Each row was made from one walk, in order. Every step used is in the known rows, and no mark comes twice. Write each row's walk.
Each row is shifted at random along 5 fixed directions that mean nothing.
Known rows
digi > pitad > turo > logif > napo > vosi > bazun: [ 227  128 -189 -231    2 -361  140  586  -25   87  -17  -40  203   93
   21  -60  360   92 -211 -196  -72 -110   80   77   91  230  -43   95
   21  -42  173  -14 -469  100   39  -81  181  150   19   24  -93  -75
 -341  171   46   24  173   62  102  121 -134  580   88  -80  -39 -370
 -218  122 -308 -190 -152  -79  313 -247  171]
rudiz > kopur > logif > sotodu > patik > napo > vosi > bazun > digi: [-210  112  203  203 -360   52 -264 -452 -247 -229 -108  247  140  273
  120   51 -315  103  182  157   20    4  -70  -61 -177 -289   53  -80
   82  -13 -299 -111  375 -391  119  130  151 -450  267   -7 -120   83
  255  343 -302  -15 -334 -332  190 -150   89 -813 -114  112  200  221
   42 -211  -88  183  246  343  -47  -91 -175]
vosi > rudiz > kopur > logif > sotodu: [ 144  138  -85  -11 -135 -107   69  -13 -162  129  118  168  109   66
 -145 -224   -1   43   35   80  204  207   -4    3  138   16  -15  -25
  -19  119   11  116  -92   82  -15 -103  -79 -261  338  100  -31   61
   22  249  -98   -2 -140 -259  -19 -156  -57  -19  138   19  217 -199
  -23 -134  -91   85   85  -68   -2  -99 -177]
vosi > rudiz > kopur > napo > bazun > digi > pitad: [ -96   59  -60    9  -16  -23  115  282 -124   91 -232 -129 -168 -116
    6  -90  242   66 -205  -64 -276  215   75 -105  356  119 -216   27
 -106  -64  197  127 -209  345   23   10  236  -17 -204  -22   15  -43
 -469 -335  120   29  -23   66  167  -76 -251  718  112  143   20  -93
 -182  112  -34   39 -198 -489  156 -156  336]
napo > vosi > bazun > kopur > logif: [ 112   66  -53  342 -229   53 -158 -447 -404   99  -28   77  -40  169
 -205 -212 -161  -76  446  -31 -115   45   38  -99  114 -288  -59 -233
  326  187  -83  242  155 -103  112    5 -115 -286  187  185    7   76
  209  271 -271    6 -165  -94 -100   12 -115 -156   54   81  164  241
  189   63  -23   94  164   46 -171  177  128]
bedi > bazun > digi > pitad > sotodu: [-128   14   99 -117  166  -36 -131  166 -118    8   94   30  -26  -15
  -28  -78  -51  -96  -81  -50  154 -141  147  144  -94  243   50 -165
 -208  141  -35 -133 -165  -52  -82  -66  142   42    7 -103 -132   22
  -92   15  242  -67 -131 -113  -66  -61  207  -13   80   99  -63   -4
  -45  -92  -19  -49  -32  -36  -29  100  155]
turo > bedi > patik > napo > bazun > vosi > rudiz > kopur: [ 316   17  -59  279 -350  -32   51 -403   34    6 -111   67  171  233
 -206 -111 -223  -18  244  146 -140   63    1  -80  -37  -74  103  -73
  171   38 -324  199   89 -392   70  -13 -219 -441  199   93   -3  -12
  428  453 -221  -83   98 -269  137    0  121 -387  -87  -43  125  213
   75 -143 -120  -53  297  306 -282   94 -399]
logif > napo > vosi > bazun > patik: [ 186   -1   58  106 -156 -162  -54  -85  -19   -2  -58  -29  101  290
 -174  -29 -124   10  194   18  -56 -148   14  -67  -83  -79   95 -149
  -12   81 -232   46   47 -314   38  -69 -105 -122   55    0  -38   14
  282  343 -115   30  202 -102    1  242   76  -45  -66    2   25  147
   39  -93 -121 -173  133  308  -81   67  -94]
vosi > rudiz > kopur > logif > sotodu > patik > napo: [-116 -108  202 -123  -37  101   92 -516  156  117   -1   65  -21   16
   -6 -239 -173  -84  184   53  264 -226  177  165   27 -403  -21 -215
 -334  131 -373  214  235  -71  -11  -33 -303 -174  453  304 -350  112
  331   65 -266 -167 -309  -52 -378  102   78 -476   73   -8 -200  -10
  304 -301  243  273  373  238 -265  -73  -62]
kopur > logif > napo > bazun > vosi: [-136  -44  -51  144   14   78   -3  -32 -214   23  -92 -103 -247  -34
  -52  110   24   45   88  -17  -21  144  -56 -207   52  -18  -77   -4
   84  -93  169  -49   71  233  -48  -45   58  112 -185  -44  236  -45
 -113 -149   76  172   39  196    9  -16 -180  175  -56   18   96  120
   79  143   96  -43  -98 -116  135   36   21]
rudiz > sotodu > patik > bazun > napo: [ -54  119   74 -386  131 -148   61  499  159    2  -56    9   98  -62
  132   22  307   43 -376  -94  187 -186  243  148   51   61    8  -77
 -384  -79 -175  -87 -237  127   10   66  133  125  -26  -79 -283    9
 -229 -164  108 -113   88 -104  -52  190   32  268  227  168 -216 -309
 -109 -161  -84  211  -55  -60   48 -149  186]
turo > bedi > bazun > napo > vosi: [  89    3  -28   43 -130  -73  -38   12    8   37 -133  -88   29  216
  -44  -93   51  -13   88 -118  -82 -135  162   63  -69   51  104 -162
  -60   91 -206  117 -120 -165   27   20  -25  -29   63  -62 -108   16
  -29  172  -32  -34   91  -92  -27  228   -7  -50   39   24  -72  158
  -39  -22 -118   39  122  243 -204  161  -48]
sotodu > patik > napo > bazun > vosi > rudiz > kopur > logif: [-168    2   20   56   11  198   79 -185 -171   83 -138  -25 -203 -153
   72 -100   29   35   82  -84  -99  142   34 -105  250 -265 -208   20
   -7  -79   88  179  102  319   95  -35  -60   37    0  170    5    7
  -95 -233 -120   18 -190  237 -116  -14 -266  167   97   12  -63  -44
  102   32  201  192   35 -288   89  -88  255]
logif > napo > vosi > rudiz: [ 111  -53  -95 -166   48 -148   66  157   99  128 -139 -155   55    7
  -18   -7  123   34  -81  -59  -29   14   27   24  116  184   24   17
  -83  -33  108   20 -163   78  -58  -67  -91  129   -5   11  100    2
  -95  -97    8   24   75   60  -18  122  -75  284   32   -6   13  -81
  -33  -29  -77 -113  -26  -18   11  -41   23]
digi > sotodu > patik > napo > vosi: [ 118  -71  -62  -97 -111 -133 -153  -79  160   48 -127  -70   79   62
   57  -75   50   57  -20  -70  -69 -234  100  132  -77   79   25 -107
 -259  -63 -171   36  113 -139  122    7  -83  -61  211   10 -229  -22
  -87   60  -82 -103  -14  -12  -37  205   11  -64   59   66  -36   -3
  -46 -220  -20  110  137  126 -149   93   44]
pitad > patik > napo > vosi > bazun > kopur > logif: [ 100   40   71  -61   48  108  -61 -104 -148  -15   86   31  125   72
 -127  -86    1 -119  201 -182  165  -88  105   51  -91 -218   24  -17
  138  153  -51   35   65 -217  -99  -54 -156  -93  142   68   60  -27
  325  272  -96  -27  -61   50 -211   25  115 -304  -14  -69 -119   19
  152 -107  -99  -51    0  214  122  -60  -14]
pitad > sotodu > patik > bazun > digi: [  34  -90  -23  319   69   32 -132 -281  -91   15  122   -9  -81   70
 -200  112 -231 -123  216  149  -60 -147  -12  -60   -6  -52  100 -268
  104  124 -204   51  117 -219  -91   -7   31 -209 -150   31    1   -3
  302   -6  -41    4  173 -139  -62   27  249  -82  -51  177  109  294
   61  -29  145 -122  -51  224 -285  360  -81]
digi > patik > bazun > vosi > rudiz > kopur > napo: [-126  -24  122 -232   67   83   -2   98  145 -110 -128  -70   50  -69
    3  147   26  -43 -105    5  235   15    9   60 -114   10   75  110
 -138  -36  -56 -132   61  -39  -78   51  -25   22  -62  -19   71  -42
   97  -14   97  -23  -74   40    6  -55  124 -299  -68  -77 -159  -96
   27 -140  -51   60   89   22  115 -209  -55]
kopur > rudiz > sotodu > patik > bazun: [ 109   74 -125   53  131  -67    2  261  -76   67   40   35 -106 -175
  -26  163  196   34 -150   97 -127   84  -57 -104  170  124  -32   24
   18  -56   77   52 -179  285   85  -11  129  104 -213   57  105  -65
 -201 -230   92   61  185  100   -6   21  -90  527  110  130   50 -201
 -116   62  110   32 -217 -350   49   82  276]
turo > bedi > patik > bazun > vosi: [ 167  -59 -195  345  -44   89 -153  -94 -128  108   14  -48 -209  -38
  -91  142  -34  -25   88  102 -328   85 -141 -219   78   33  -61  -98
  206 -200   96   30   29  192  158  -22   30   52 -272  -19  295  -60
 -135 -229   96   37  211  176   46   -1  -91  349    4  113   62  190
   64  143  223  -18 -115 -238 -119  301  118]
rudiz > sotodu > patik > bazun > napo > vosi: [ -37 -104  -43  287  -23   48  -28 -181   15   -5 -115 -103 -150   -6
  -30   80  -47    6  125   -7 -187  -61   36  -87   18  -65   66 -124
   38   22 -166   67  154  -98   71   35   11  -55 -127    7 -110   -5
   56 -156  -78   40  160   15   52  214  -59   21  -43   58    3  240
  -11   44   78  -34   26   47 -123  242   31]
sotodu > patik > bazun > digi > pitad > turo > logif > vosi: [-140   12  109  -72 -193   -9 -191 -327  -77  -21  117  142   39  113
  184  -11 -291  -86  135  122   41 -285   12   43 -156 -160  -51  -84
  -20    8 -239  -38  181 -200  -30   42   79 -152   72  100  -95   49
  148  151  -92  -85 -212 -178 -137 -123  121 -471  -59  -52   13   50
  160  -54  136   -8  173  168 -120   -7   18]
bedi > patik > napo > bazun > digi > sotodu: [ -13 -175  -19  186  104   33  110 -105   14  190  -17 -182 -166  -50
 -215  -87   50  -71   48  -46 -122 -167  137  -43  111   78  -57 -239
 -279  -27  -55  103   12   20  -53  -70  -63   -4  -14    4  -20 -114
  -40 -215   -3   24  135  133 -104  138  102  357   57  111 -158  188
  127  -36  151  -88  -65  -40  -86  234   66]
turo > logif > vosi > rudiz > kopur > napo > bazun: [-198 -131    4    6  148  140  269  -43   87  171  -97 -180 -222 -116
  -10  -16  124  -44   84 -123    8   12   97   11  229 -164 -101  -32
 -102  139   54  183   -5  260 -122  -38 -153  150   -8  229   -1  -77
 -102 -308 -134   53  -83  377 -187  109 -172  182   28 -103 -239   -6
  202  141  109    3   44 -177    7  -17  111]
bedi > bazun > vosi > rudiz: [ 112  167   46 -324  203 -107 -155  550 -124 -163   35    6  247   61
  -12  238   75  -63 -228  -31  230   81  -14   -2 -217  523  255  314
  140  -29  193 -363 -454 -104 -169   -9   47  176 -249 -301  505  -13
  131  203  463   95  100 -128  145 -173  276  -84    2  -37  119 -199
 -170  -42 -300 -244 -127  126  223  -71 -174]
kopur > napo > vosi > rudiz > turo > bazun > patik: [-135  -20   22  -70   22   37  112  145  122  -54  -83 -128 -103  -15
  107   80   56  119 -155   48  -73  165 -168  -62   35  -48 -107  124
 -116 -140  114   -9   59  211   14   47   28  264 -211  -96   82  -50
 -271 -166   45  132   26  180   10  -39 -148  211  -61 -114  -50  -36
  -49  128   20   89  -40 -133   72 -151  135]
logif > pitad > patik > bazun > vosi > rudiz > sotodu: [-209   21  240 -104   12  107  -36 -210   -1   97  -10  189   23 -116
  202 -139 -337  -36   17  118   56 -121   29   53   28 -117  -92 -122
 -151   19 -210  -42  162   -5  111  -17   18   32   93  138 -269  101
   47  -85  -48 -151 -248  -55  -78  -41    3 -251   70  -65 -197  -44
  145  -98  186   21  120 -244  -40  -45  251]
turo > logif > napo > bazun > vosi: [  85  111  -91   84 -250 -148 -110   66 -165 -130 -142   17   78  231
  -47  204  -29  121    4   70   18  149  -91 -205 -150  155   61   90
  191 -116  -65 -192   54 -135  -30   54  117 -226  -88 -205  249  -68
   42  348   74  122  122 -220  272 -150   -4 -222 -132   16  354   52
  -43  -23 -239  -91   39  220   58 -111 -348]
sotodu > patik > napo > vosi > bazun > kopur > logif > turo > bedi: [  98    0 -112  -63   56   44   68  131   67   64  137  -56  -56  -48
   52   23  258    1    1 -121  -53   37  -71   -3   85 -115  -97   62
  141  -60  321   65 -141  256    5   25  -24  222  -35   14  161   19
 -168 -173  -46    4   86  236 -127   64 -172  359   -1   25  -65  -62
   35  159   91   73 -152  -70   10  -55    9]
kopur > logif > turo > bazun > vosi > rudiz > sotodu > patik > napo: [  86   37  -66  -82   60  -33  210  172  103  -57   63   24   71   13
   -3   66  148   81 -166   10  144  123 -105  -82  -16   44   10  207
   11 -112  102  -55 -198  116   -6  -40   25   67  -80  -56   75  -10
   21   33   66   81  136    6   27  -67  -31  131  -42 -100   38 -235
  -97   54  -39  -51 -100   85  186 -202 -252]
napo > bazun > kopur > vosi > rudiz > turo > sotodu > patik: [  35  107   -5 -370  171  -94   17  386  172  -11  217   72  220  -58
   61  -85  145    7 -244 -122  187   14   75  260    3  155   50  162
 -170  112  191  -48 -229   48  -18   24 -122  328  146  -71 -110   73
 -131    9   58  -97  -57   12   -5   41   40   95  124  -42 -112 -270
 -141  -18 -177   52  -22  -53   13   38   -7]
sotodu > patik > napo > bazun > vosi > rudiz: [ 104  -61   71   95 -126  -71    1 -425   22   91 -147  -46  104  230
 -135 -161 -262  -74  239   47  -59 -236  121   21   38 -141  110 -209
  -44   91 -409  220   79 -336   86    9 -235 -230  162  168 -222   67
  415  274 -205  -74   25 -188 -111  211  123 -287   -9  -10  -59  166
  121 -139    1   -9  287  364 -313  166  -83]
turo > logif > vosi > bazun > patik > sotodu: [  57  -40  -10  154  193   71  -34  133  -63   48  206  -24  -45    0
 -156  144  -55  -63   45  -84   80  -48  -98 -102  -89  104   74   83
  141   11  108 -207   -6  -10   -2 -129  -50  -27  -90  -88  269  -60
  196  -62  180   93  210  121  -41  -46  147   47  -75  -45   61   28
  165   54   87 -315 -148  -12  145   86 -182]
pitad > sotodu > patik > napo > bazun > kopur > vosi > rudiz > turo > logif: [  81  133  -50 -317   50 -116  117  355  108  -98   62   90  256  -25
   86  -40  164  108 -268 -104  233  180  -56  158  -25  123    8  179
  -39   -2  123 -113  -94   36  -25   -3  -25   49  104 -107  -72  -42
 -119  170  -39  -34  -49  -90  104 -102   -6  -63   84  -95   35 -335
 -202  -34 -305   71  -58   10  215 -226 -119]
pitad > sotodu > patik > bazun > napo > vosi: [ 121 -114 -104  283   93  -14  -91   -8   55 -141   33 -130  -17   89
 -196  239  -73  -53  116  -23  -42  -16  -50  -87 -186  195  297   35
  253  106  -73 -123   63 -350 -106  -16  -17 -157 -224 -153  139  -62
  290   94  123  146  364 -107  158  125  196 -191 -174   -7  158  252
 -122   32 -114 -283 -114  311  -31  284 -311]
sotodu > patik > bazun > kopur > logif > napo: [ 260   49  -66   68  -41  -41   53   39 -120   -4   24   11  -65   43
 -260   54  174  -54  155   18   71   76   42 -160   47 -156    7    8
  163   45   -7  142  -80   56 -132  -64  -75 -148  -97   20  250  -10
  241  165   -2   35  251  -11  -34   25  -18  214   15  103  148  -20
   39   26   -3  -56  -55  156   67  -64 -177]
digi > sotodu > patik > napo > vosi > bazun > kopur > logif: [ 180  195 -103 -149   22 -111  -45  446 -181   -9  -10   35  140   -5
  -56  -89  380   83 -159 -288   13   96   80    7  108  114  -61  123
   32  -70  252  -32 -230  155  133  -25   77  -17   96  -97   58  -20
 -238  101   20  -13   39   39  122   31 -139  394  185  104   43 -300
 -190  -22 -250   73 -157 -170  356 -187  140]
digi > sotodu > patik > napo > vosi > rudiz > kopur: [ 131  -66 -153   56  108   61  -69  175  131 -162  -52 -169   -8 -205
  -40  325   86   11  -69   -5 -128  243 -150 -121  -96  400  116  408
  246  -98  336 -226  -21  -46 -121    0  -61  -12 -252 -165  518 -116
  101 -159  263  120  203  120  285 -158   88   50 -187  -38  295   20
 -128  -33  -61 -277 -123  -68  165  -34 -294]
napo > vosi > rudiz > turo > bazun > kopur > logif > sotodu: [ -45   91  -19  -37  153   89  110  206 -133  -51  305   66   58  -89
  -71   82   76  -23  -32  -28  244  287 -131  -48  -51  171   95  329
  264   83  413 -172 -154   78 -206    7  -36  147   -4 -140  389   16
   75    8  124  151  -43   10   74 -302   40  -97 -102 -151  160  -87
   35  166 -130 -209 -139  -25  243  -73 -301]
logif > pitad > sotodu > patik > napo > bazun > vosi > rudiz > kopur: [-142   -5  183  -37   -8   74    2 -128  105  -31  -99  136   21 -113
  135  -83 -235   -5   26   70  -26  -23   62   35   36  -40  -11   25
  -25   57 -104  -26  113  -72   60  -15  -53  -75   93   98 -200   71
  133  -66   -5 -142 -172  -20  119   -8   10 -249   -2  -19  -56    6
   42  -67   62   -3  141 -136  -45  -24    6]
bazun > kopur > napo > vosi > rudiz > sotodu > patik: [ 143   22  -75  -22  -66  -72  -38   -8  119  -83 -109  -42   95   63
  -69  -43   19   67  -37    4   10  184  -13   38   43   28   61  -12
  -47   89  -73   78   81  -77   29   16 -134 -139   96  -51  -83   76
   36  143  -95  -68   31 -200  164   59  -52  -63   52   67  151  -16
 -198 -125 -182  113  115   54  -86    9 -137]
pitad > sotodu > patik > bazun: [ -61   59  -62   72   26  -65 -366   76 -111 -121  -32   81 -115  -94
  146  344  -81   72  -90  240 -111   37 -224  -35  -78   63   13  -28
  106 -170  -20 -200  172   82  146  112  221  -40 -198  -69  102  -59
 -201  -95  136   50  -16  -25  131 -144   58  -69  -30  196  233  -15
  -79  -47  117  245  -36 -127  -93   41  233]
pitad > turo > bazun > vosi: [ 250   86 -275  147 -173 -219  -59   -8  -87  103   51   57   88  123
 -113 -103 -102   14   75  147 -161  -50  -48   11  108   31  -62 -158
  168   -2  -58  185 -134  -10  123  -24   64  -37  -14   96 -148  -28
  -97  184  -52  -42  119  -99   46    1  -32  188   -7  -20  172    8
  -83  150  -60   32   74   33 -198  209  -12]
rudiz > sotodu > patik > napo > vosi > bazun > kopur > logif > pitad: [-333  -64  349  -25   77  339  -68 -296  -48  -22  -28  122 -199 -178
  214  -71 -129 -109  181  -94   15 -119  131  -46  -53 -295 -138   22
   44   96   27  -95  217  121  -13   33  -46  108   64  129   -7  143
  120 -295   37  -87 -354  243 -171    0 -125 -251   44   10 -221  113
  340   58  265   26   14 -244   75  -63  283]
vosi > rudiz > sotodu > patik > napo > bazun > kopur > logif > pitad > turo > bedi: [ -77  -12   44  161 -155  126  123 -410   43   44  -32   89 -187 -115
   96 -152 -208   -8  166  160 -176  114 -130  -49  118 -283 -230  -70
  184   10  -14  214  232  182   55   45   13 -150  104  168  -86   98
   -9  -18 -123  -71 -126  -32  -50 -141 -192  -71  -48  -65   85  112
  133  142  260  188   85 -174 -164 -132   39]
digi > patik > bazun > kopur > vosi: [ 514   58 -159  169 -240 -142 -171 -111 -119  152   80  109  173  151
 -379 -236  -46 -129  297   -3 -111  -84   48   43   34  -35   74 -184
  132  250 -149  284  -59 -290  122 -124 -175 -255  132  133  -68  -12
  274  321 -159 -140  180 -116  -23  209   53   92   66   30    9   62
  -49  -25 -147 -137   48   80 -121  370  -31]
bedi > bazun > napo > vosi > rudiz: [ -58  -62  133   53 -111  -44   21 -357  -51  139 -247  -75   19  210
  -62 -277 -209  -80  244  -42  -48 -218  212  100   76 -148   89 -297
 -157  171 -400  273   14 -239   96    2 -190  -95  199  151 -297   98
  195  187 -222  -57 -150 -150 -168  267   20 -248   81  -31 -171  195
  111  -71  -16  114  357  260 -301  149  144]

Write each row's walk
[  48  120  -10  129 -322 -153   76    7  -37  -78 -119  212  121  169
   87 -145  -70  193  -67   91  -95  161  -55 -139    0   19   11   36
   71  -30 -214   46   96  -83  172   16  176 -303   61  -41 -263   29
 -143  293 -131   53   31 -370  275  -26 -208  -84   60  -46  191 -106
 -263   55 -186   51  -39  -81   90 -122  -29] -> kopur > rudiz > turo > logif > pitad > sotodu > patik > bazun > napo > vosi
[ 107  -32  -51   13 -110  -42   69   -8  100   21  -15  -21   46   59
   25  -33   36   57  -55   75  -46  -54   -1   -1  -81    4  -12  -80
 -108 -172  -87   22   -9  -22   34   15  -47  102   15  -38  -66  -66
  -59   43  -30  -32  108   34   -2   85    7   46   10   -8 -106   66
   12  -20   -6   51   28   88 -112   92  -77] -> rudiz > turo > bedi > patik > napo > bazun > vosi
[  27  -32   70   45  -42   76   85 -245   19   90  -98  -17  -48  -60
    3 -180  -44  -93  202   15  -83  -78   86  132   78 -208  -45 -192
   25   71  -81  290  -10   -3   64   61 -153  124  106  118 -116   56
  117  -15 -200 -184 -119  120 -148  102  -16  -52    5  -21 -163  190
  148   76   97  153  273  112 -291  103   82] -> patik > napo > vosi > rudiz > turo > bedi > bazun > kopur
[ 210   -6  -69  101 -182 -117  -57    1   80 -109  -65   -2  175  186
   42  145   25   79    7  128 -148  -58 -133  -17 -229   48  106   29
  141 -163  -85 -106  -33 -239   75   81   11  -20    6  -19   90  -86
   48  229  -65   57  125  -17  121   49   89 -138  -92  -14   29   90
  -22  -27 -146  -21   29  260  -67  -16  -78] -> rudiz > turo > bedi > patik > napo > vosi > bazun
[ 183 -146  -90  201  -92  -15  223 -178  161  176   26 -114  -19  106
 -130 -192   51  -48  157  -32 -144 -189  139   19   44 -137   51 -240
  -91   34 -223  287  -38 -117   -2  -37 -170   47   38  117 -227  -26
   65   -9 -220  -27  254   32 -148  339  -34  199   68  -39 -251  207
   65   73   54  -65   46  162 -248  291  -13] -> rudiz > turo > bedi > patik > bazun > napo > vosi
[ 186  226   30 -276  -41 -122  185  293  -68  104  317  267  339   86
  -11 -276  202   47 -172  -85  321   99   38  163   19   35   76   76
 -111   34   97   48 -261   11   -5  -58  -74   28  420  -54  -87   83
  -57  342 -171  -92  -84 -226  -11  -76   13  -34  220  -82 -137 -344
  -92  -71 -258   41   -6    2  174 -137 -143] -> napo > vosi > rudiz > turo > bedi > patik > bazun > kopur > logif > sotodu
[-111  -94  -34   63 -105   30  -91 -258  106  -11  -35 -123 -189  -38
  132   71 -120  -36   23  133 -259 -149  -68   27  -30  -78 -151 -121
   -7 -121  -56   62  166   29  -15  119  154  -41  -99   27  -45  -21
 -145 -143   49  -43   -1    0  -93  -71   18    5 -146   52   39  213
   71   22  263  138   12   29 -271    5  101] -> sotodu > patik > napo > bazun > digi > pitad > turo > bedi
[ 164   95   -3 -149   32 -152  -30  380   19  -72   78   30  240  147
 -128  -17  106   29 -236  -49  170  -72   53  117 -185  223  147  100
 -174   50 -168 -110 -112 -296 -114  -76  151 -274   66 -216 -120 -124
   -9  375  196    7  202 -277  153 -101  274  -89  -10   -9    1 -152
 -263 -197 -275 -150 -214  181  212 -130 -216] -> kopur > napo > bazun > digi > pitad > patik > sotodu
[ -59   87   41 -123   25  -90  -55   64 -161   -5  261  141   21  -10
   39  -71  -48  -57  -74  100  133 -116  -11   67  -37   17  -29   -2
  -58   14   26  -20 -100   24  -94  -37  213  -40   32   -6  -74   40
  -58  114  120   13  -69 -193  -86 -169  109   18   43   -6   33 -147
 -104    7   67   -5 -117  -20  116  -61   80] -> kopur > logif > sotodu > patik > bazun > digi > pitad > turo
[ -76  136   99 -117 -150  -91 -147  -53  -11 -108   47  233  259  169
  143   -4 -174   64 -141  147  115  -40  -65  130  -99  -12   60  -31
 -114  -37 -173  -87   37 -194  103  112  162  -86  106  -67 -190   97
   -1  188 -128  -70 -179 -310   81 -108  138 -361   48   50   39  -56
 -130 -100 -112  148   65  180  -99    5  -30] -> kopur > vosi > rudiz > turo > sotodu > patik > bazun > digi
[ 192  -25 -198  351 -163  -67  -29 -123   37 -101  -68    2  -42   89
 -150   31   33   89  106   99 -158  182 -127  -52   11 -111   52  -34
  195   31  -41  203  172  -73  129   69   13 -139  -22  -44 -100   -7
  -22  169 -143   11  163  -39  236   47 -109   19  -87   20  209  173
 -216  141 -114  108   62  132 -141  166 -192] -> rudiz > turo > sotodu > patik > bazun > kopur > napo > vosi
[ 139    8   -3  -79  -40   84   45 -141   -7  -39    2    1  112   48
  -52  -52   47  -38  115 -107  125   60   69  -15  -68  -52   62  179
   91   88  -18   63  -10 -125 -151  -73 -203 -162  128   76  154    6
  302  211  -50   29  -50  -33 -123  -37   31 -260   23  -86   51  -67
   43 -148  -77  -82   34  173   57  -95 -190] -> sotodu > patik > napo > vosi > rudiz > kopur > logif
[-179   69   76  108 -233   29  -63 -172 -140  -76  -35  156   -6   98
  147 -119  -38   92    2  -30 -106   15    3  -52   -4 -164 -133   45
  -16  -68   12   -2   77  -28  198   61  231 -159  152    0 -209   85
 -146   72  -95  -29 -270  -93  110 -125 -132  -94  -49   32   54    4
  -43    1   22  111   63  -53   68 -190   57] -> rudiz > kopur > logif > turo > sotodu > patik > napo > vosi > bazun > digi > pitad
[ -73  -90  -67  -90  117  -18  243  210  184   76  -22  -33  -51  -94
   94 -142   77  109 -182  -54   81  205  -77   14   92  177 -100   63
  -68   29  209  -59  -44  323  -75 -107   43  126   -5   -4 -113    4
 -381 -163   98   62  -58   75   54  -74 -236  280  114 -128    5 -193
 -144  154  -55  -65 -207 -337  161 -156   55] -> kopur > napo > vosi > rudiz > turo > logif > pitad > sotodu
[-259 -100  166 -226  166   70  124  -45  318  -60   99  -88   38  -12
  155  102  -82  -54  -53   -7  198 -170   63  125 -140  -13  138   94
 -192   93  -91 -130   -8 -142 -147  101 -155  255    5  -13  -92   78
  157 -125   -8   23  -52  -21 -119   90  142 -340 -106 -123 -193   15
  141  -34   58  -32  154  229 -145  -17 -150] -> logif > turo > bazun > napo > vosi > rudiz > sotodu > patik
[ 103  -86 -245  197  289  -53   22  383   44 -143  159 -172  -17  -89
 -174  305  136  -55 -195 -103 -100  102 -158  -82 -136  524  114  305
  391  -46  478 -305 -290  -44 -147  -48  283  103 -354 -272  389 -116
  -42 -120  497  188  342  123  220 -193  189  314 -296 -125  232   57
 -208  254 -134 -502 -431   22  288   33 -308] -> patik > napo > vosi > bazun > digi > pitad > turo > sotodu
[ -45 -111   39  -70   78   44  124 -127  176   56   -1  -76  -36 -191
  -12 -142  -47  -46   60   26    8  -30   -1  155   83  -51  -26  -28
 -150   57   81  133   72   43   25    8 -215  216   49  131 -141    0
   32 -195 -145  -44  -65  185  -69  138  -20   82   21  -75 -160   36
   25   66   88   59  108  -69  -47  119  110] -> digi > sotodu > patik > napo > bazun > kopur > vosi > rudiz > turo
[  14  -71   18  -34  139   53  266  -59   93   55  150  -28   42  -59
 -114 -204   65  -85   62 -206  136  -75  160   78   36  -45    6  -10
  -10  192    5  108  -50  -29  -34  -55 -170   50  149  154 -220    6
  153   61 -119  -55  -26   58 -187   75   -1    7   19 -145 -169 -100
   90   42  -29 -138   17   -7   61  -35   24] -> digi > pitad > sotodu > patik > napo > vosi > bazun > kopur > rudiz > turo > logif
[ 149  -20 -193  255   89 -135  -32  211  -77   22  -58  -92   40   80
 -135   37  111   90  -63  -90 -279    8  -35  -66  184  121    5 -151
   81  -32   94   27 -148  -22  120  -80  172  -53 -149  -45  -89  -52
 -139 -134  -61   22  271   40  194  183  -35  534   33  188   82   58
 -266   57 -115 -148 -263  -17   82  191   78] -> pitad > sotodu > patik > napo > vosi > bazun > digi
[-106  -74   28  142   -7   86  -21 -184   84 -124 -154  -18 -130  -55
  -46   51 -159   -5   40   89    8  132  -63   -5   10  -65   60  -17
   22   46 -118   23  200  -29   99    9   20 -194  -63   67 -147   22
   48    5    4  -18  -64  -34  166  -43   -2 -239  -74  -19   34   64
 -101   -9   39  113  154  -65   -3  -41  -10] -> digi > pitad > sotodu > patik > bazun > vosi > rudiz > kopur > napo
[ 243   98    0 -151 -178  -83  152  104   21  -19  123  137  220  143
  -34 -102  210   41    8  -50  204   17   58   49 -155  -96   69   49
  -22  -18  -35   64  -94 -120 -119  -42  -89   11  206  -53   24   -3
   92  387 -192  -44   84  -85  -13   41    3 -129   65  -76  -98  -89
  -10  -36 -213  -40   31  249   97 -109 -233] -> rudiz > turo > bedi > patik > bazun > kopur > logif > napo > vosi
[  17   32   15  -30   56 -112  188  109   19  116 -108  -58   72   38
  -46 -119  129   51 -146  -50  -83  -89  149   23  241    3  -64 -176
 -255   -2 -149  161 -175   14   -1  -14   65  -63   25   21 -241   -2
  -42 -101 -127  -74  111  -97  -20  152   10  393  135  150 -103  -65
  -91  -98  -54  -11  -81   23  -51    7   74] -> vosi > rudiz > sotodu > patik > napo > bazun > digi
[ -43   20   37   29 -174   84   37 -140  -13  -21   -4   92  -66    1
  130  -26   20   83   63   17  -26   63  -95  -73  -42 -242 -131   99
    1  -79   38   72  170   50   44  -21   12   32   46   -7   12  -49
  -52   15 -109   40 -119  163  -87  -52 -142 -112 -101 -125  -26   12
   90   53   75   87   60  -14   45 -107  -40] -> rudiz > kopur > logif > turo > bazun > patik > napo > vosi
[   6  -15   17  -87  161  -97  -67  130   10  -28  302   29   15  -76
  -28   90  -78 -145  -65  150   70 -207  -10   81  -95  178   87   33
    9   58   60  -94 -163 -101 -199  -22  146   61 -136  -47   53    1
  101  -25  257    3  125 -120  -40 -104  277   67  -77   -5   28  -24
  -81   33   88 -215 -150   68   10  104  -54] -> logif > sotodu > patik > bazun > digi > pitad > turo
[ 177  164  -84 -133 -227 -247  -68  203   35  -76    6  199  202  120
  136  -88  -83  191 -183  217  -20  217 -164  -64  -32  188  -71  125
   26  -96  -42 -112  -41   63   70   -3   84 -216   59  -73  -59   60
 -202  308   94   -5  -12 -417  267 -239 -105   67  137   56  394 -305
 -270 -107 -157   91  -37 -132  -10 -266  -59] -> vosi > rudiz > turo > logif > pitad > sotodu > patik
